Here is a tiny trained network, its code and every weight. The questions are about switching its units off for an input and a class, where a switched-off unit gives its printed mean instead of its output.

import numpy as np


def w(rows, s, z=0):
    codes = np.array(rows[::2]) - 128.0
    scale = np.full(codes.shape[1], s)
    scale[-1] = z or s
    return codes * scale


def norm(h):
    return h / np.sqrt((h * h).mean(-1, keepdims=True) + 1e-5)


def f(y):
    return y / 2 * (1 + np.tanh(0.7978845608 * (y + 0.044715 * y**3)))


def log_softmax(a):
    a = a - a.max(-1, keepdims=True)
    return a - np.log(np.exp(a).sum(-1, keepdims=True))


def net(x, mask):
    res = np.array(x, float).reshape(1, 5) / 4 @ E
    u = 0
    for l in range(2):
        y = f(norm(res) @ A[l][:, :-1].T + A[l][:, -1])
        res = res + np.where(mask[u : u + 8], y, B[l][:, -1]) @ B[l][:, :-1]
        u += 8
    return log_softmax(norm(res)[-1] @ U[:, :-1].T + U[:, -1])


A, B = {}, {}
E = w([
[115,156,132,105,102],'x0',
[182,80,110,148,231],'x1',
[199,163,117,149,14],'x2',
[112,153,48,162,164],'x3',
[167,38,69,65,2],'x4',
],0.0072)
A[0] = w([
[181,254,201,172,85,90],'L0N1',
[166,160,120,66,151,74],'L0N2',
[128,83,128,140,112,53],'L0N3',
[94,208,104,106,125,119],'L0N4',
[121,120,69,129,71,1],'L0N5',
[78,75,233,35,180,168],'L0N6',
[114,128,87,155,104,59],'L0N7',
[26,71,86,79,64,181],'L0N8',
],0.0092,0.003)
B[0] = w([
[142,121,169,133,195,221],'L0N1',
[95,73,82,176,141,117],'L0N2',
[161,79,116,126,95,124],'L0N3',
[116,134,88,153,148,161],'L0N4',
[108,115,103,120,159,157],'L0N5',
[77,122,104,159,74,246],'L0N6',
[168,144,37,115,164,127],'L0N7',
[134,146,113,69,255,255],'L0N8',
],0.0084,0.0049)
A[1] = w([
[158,182,83,139,106,49],'L1N1',
[188,153,238,121,109,105],'L1N2',
[137,103,133,53,65,12],'L1N3',
[135,86,112,49,113,168],'L1N4',
[148,139,142,52,122,10],'L1N5',
[153,121,107,176,11,187],'L1N6',
[132,101,185,65,151,30],'L1N7',
[161,67,90,137,140,251],'L1N8',
],0.011,0.0026)
B[1] = w([
[88,62,2,179,106,140],'L1N1',
[231,197,134,38,177,197],'L1N2',
[59,67,156,195,74,195],'L1N3',
[210,134,163,119,35,253],'L1N4',
[203,4,114,201,118,150],'L1N5',
[100,63,153,236,142,182],'L1N6',
[149,82,26,139,31,161],'L1N7',
[51,182,150,28,104,240],'L1N8',
],0.0066,0.0043)
U = w([
[92,128,133,159,167,255],'0',
[172,114,130,22,187,108],'1',
[78,2,27,88,54,93],'2',
[160,44,128,150,45,32],'3',
[69,120,85,188,182,1],'4',
],0.01,0.0035)

Each question gives the input, the list of numbers given to net, and the class t.
The units are the neurons (one row each of A and B). Each row of codes is followed by its name. A weight is (code - 128) times the scale printed after its matrix; where a second scale follows, it is the last column's (A, B and U).
mask holds one flag per neuron, layer by layer. A switched-off neuron (its flag False) gives its mean, the last column of its row in B, instead of its output. The means were averaged over made-up inputs and are rounded, as every weight is.
A unit's drop is (log p(t) with every unit on - log p(t) with that unit switched off) / (log p(t) with every unit on - log p(t) with every unit switched off).
The circuit of an input: a set's keep is (log p(t) with only the set's units on - log p(t) with every unit switched off) / (log p(t) with every unit on - log p(t) with every unit switched off). Starting from the 12 units with the biggest drops (on a tie, the unit counted first), units are removed one at a time, each time the one whose removal leaves the highest keep (on an exact tie, the one counted first), for as long as the keep stays at least 0.8.
units of the circuit, in order: the units of the circuit, biggest drop first
unit that matters most: the unit with the biggest drop
top k neurons: the k neurons with the biggest drops, biggest first
k most important neurons of layer l: the k neurons of layer l with the biggest drops, biggest first
drop when u is switched off: that unit's drop, to one decimal
input [-4,-7,4,-5,-5], class 1: unit that matters most : L1N2
input [-1,-5,-1,3,4], class 1: 2 most important neurons of layer 0 : [L0N8 L0N6]
input [-3,3,7,-2,-7], class 1: units of the circuit, in order : [L1N2 L0N6]
input [-8,4,0,5,4], class 1: units of the circuit, in order : [L0N6 L1N8]
input [-3,6,-3,-1,2], class 2: units of the circuit, in order : [L0N8 L0N1]
input [8,-2,-8,6,4], class 1: top 2 neurons : [L0N8 L1N3]
input [5,-7,0,3,2], class 1: top 3 neurons : [L0N8 L0N6 L1N3]
input [-7,1,0,3,3], class 1: units of the circuit, in order : [L0N6 L1N8]
input [4,-8,7,-2,-6], class 1: units of the circuit, in order : [L0N1 L1N2]
input [1,-6,1,-3,-2], class 1: units of the circuit, in order : [L1N2 L0N1]
input [-7,8,-7,-8,6], class 2: units of the circuit, in order : [L0N6 L1N7]
input [6,-2,-2,1,6], class 1: 3 most important neurons of layer 0 : [L0N8 L0N6 L0N5]
input [-3,-7,-5,6,1], class 1: 2 most important neurons of layer 0 : [L0N8 L0N6]
input [0,-6,-7,-8,1], class 2: units of the circuit, in order : [L1N7]
input [1,8,1,-7,1], class 3: drop when L0N5 is switched off : 0.1
